Below is a small trained network, with its code and all its weights. Each question gives an input and a class and asks what happens when units are switched off, that is, made to give their printed mean instead of their output.

import numpy as np


def w(rows, s, z=0):
    codes = np.array(rows[::2]) - 128.0
    scale = np.full(codes.shape[1], s)
    scale[-1] = z or s
    return codes * scale


def f(y):
    return np.maximum(y, 0)


def log_softmax(a):
    a = a - a.max(-1, keepdims=True)
    return a - np.log(np.exp(a).sum(-1, keepdims=True))


def net(x, mask):
    res = np.array(x, float).reshape(1, 3) / 4 @ E
    y = f(res @ A[0][:, :-1].T + A[0][:, -1])
    res = res + np.where(mask, y, B[0][:, -1]) @ B[0][:, :-1]
    return log_softmax(res[-1] @ U[:, :-1].T + U[:, -1])


A, B = {}, {}
E = w([
[25,187,195],'x0',
[82,247,25],'x1',
[13,52,70],'x2',
],0.014)
A[0] = w([
[151,175,115,139],'N1',
[142,39,181,133],'N2',
[132,124,50,205],'N3',
[119,211,120,188],'N4',
[206,163,111,204],'N5',
[105,126,69,159],'N6',
[161,79,240,164],'N7',
[215,178,81,155],'N8',
[41,74,141,218],'N9',
[113,55,142,171],'N10',
[41,164,132,200],'N11',
[100,107,232,179],'N12',
[146,124,146,140],'N13',
[157,111,82,255],'N14',
[84,210,88,147],'N15',
[207,138,88,138],'N16',
[138,111,210,160],'N17',
[115,73,151,148],'N18',
[249,34,152,87],'N19',
[234,193,128,134],'N20',
[74,112,69,168],'N21',
[104,206,198,183],'N22',
[87,123,32,190],'N23',
[130,139,145,125],'N24',
[142,196,171,201],'N25',
[135,47,136,169],'N26',
[143,113,204,172],'N27',
],0.016,0.0078)
B[0] = w([
[165,144,145,172],'N1',
[136,152,48,216],'N2',
[157,42,105,192],'N3',
[177,147,187,206],'N4',
[218,102,145,213],'N5',
[136,85,176,178],'N6',
[119,189,77,235],'N7',
[240,73,174,218],'N8',
[26,55,120,218],'N9',
[99,129,44,191],'N10',
[72,129,197,212],'N11',
[97,205,131,206],'N12',
[125,138,128,152],'N13',
[166,62,12,192],'N14',
[140,119,199,219],'N15',
[213,91,72,198],'N16',
[132,226,105,194],'N17',
[89,157,55,177],'N18',
[156,133,83,254],'N19',
[177,88,135,233],'N20',
[105,49,181,196],'N21',
[97,232,235,204],'N22',
[119,44,194,213],'N23',
[133,153,146,140],'N24',
[163,228,230,198],'N25',
[113,155,1,197],'N26',
[132,180,119,193],'N27',
],0.0083,0.023)
U = w([
[143,148,125,4],'0',
[201,178,154,14],'1',
[249,95,112,157],'2',
[102,84,79,95],'3',
[154,212,102,48],'4',
[63,183,51,237],'5',
[114,214,210,217],'6',
[91,89,158,109],'7',
],0.015,0.0036)

Each question gives the input, the list of numbers given to net, and the class t.
The units are the neurons (one row each of A and B). Each row of codes is followed by its name. A weight is (code - 128) times the scale printed after its matrix; where a second scale follows, it is the last column's (A, B and U).
mask holds one flag per neuron, in row order. A switched-off neuron (its flag False) gives its mean, the last column of its row in B, instead of its output. The means were averaged over made-up inputs and are rounded, as every weight is.
A unit's drop is (log p(t) with every unit on - log p(t) with that unit switched off) / (log p(t) with every unit on - log p(t) with every unit switched off).
The circuit of an input: a set's keep is (log p(t) with only the set's units on - log p(t) with every unit switched off) / (log p(t) with every unit on - log p(t) with every unit switched off). Starting from the 12 units with the biggest drops (on a tie, the unit counted first), units are removed one at a time, each time the one whose removal leaves the highest keep (on an exact tie, the one counted first), for as long as the keep stays at least 0.8.
circuit, biggest first: the units of the circuit, biggest drop first
k most important neurons: the k neurons with the biggest drops, biggest first
drop when u is switched off: that unit's drop, to one decimal
input [2,7,2], class 7: circuit, biggest first	(N23; N21)
input [8,2,6], class 7: circuit, biggest first	(N21)
input [0,-1,-4], class 1: circuit, biggest first	(N3; N25)
input [8,4,5], class 6: 3 most important neurons	(N22; N14; N11)
input [-1,1,6], class 3: 3 most important neurons	(N22; N25; N4)
input [-4,-4,6], class 5: 2 most important neurons	(N26; N8)
input [4,-4,-2], class 6: 2 most important neurons	(N14; N22)
input [3,7,3], class 7: 2 most important neurons	(N23; N21)
input [2,-2,-6], class 6: 3 most important neurons	(N22; N14; N25)
input [-5,-8,-3], class 5: 2 most important neurons	(N7; N26)
input [7,2,5], class 7: drop when N9 is switched off	1.7
input [4,4,-8], class 6: drop when N22 is switched off	1.0
input [5,4,4], class 7: drop when N9 is switched off	0.3
input [4,8,-4], class 6: drop when N19 is switched off	0.0
input [5,-6,-3], class 4: most important neuron	(N7)
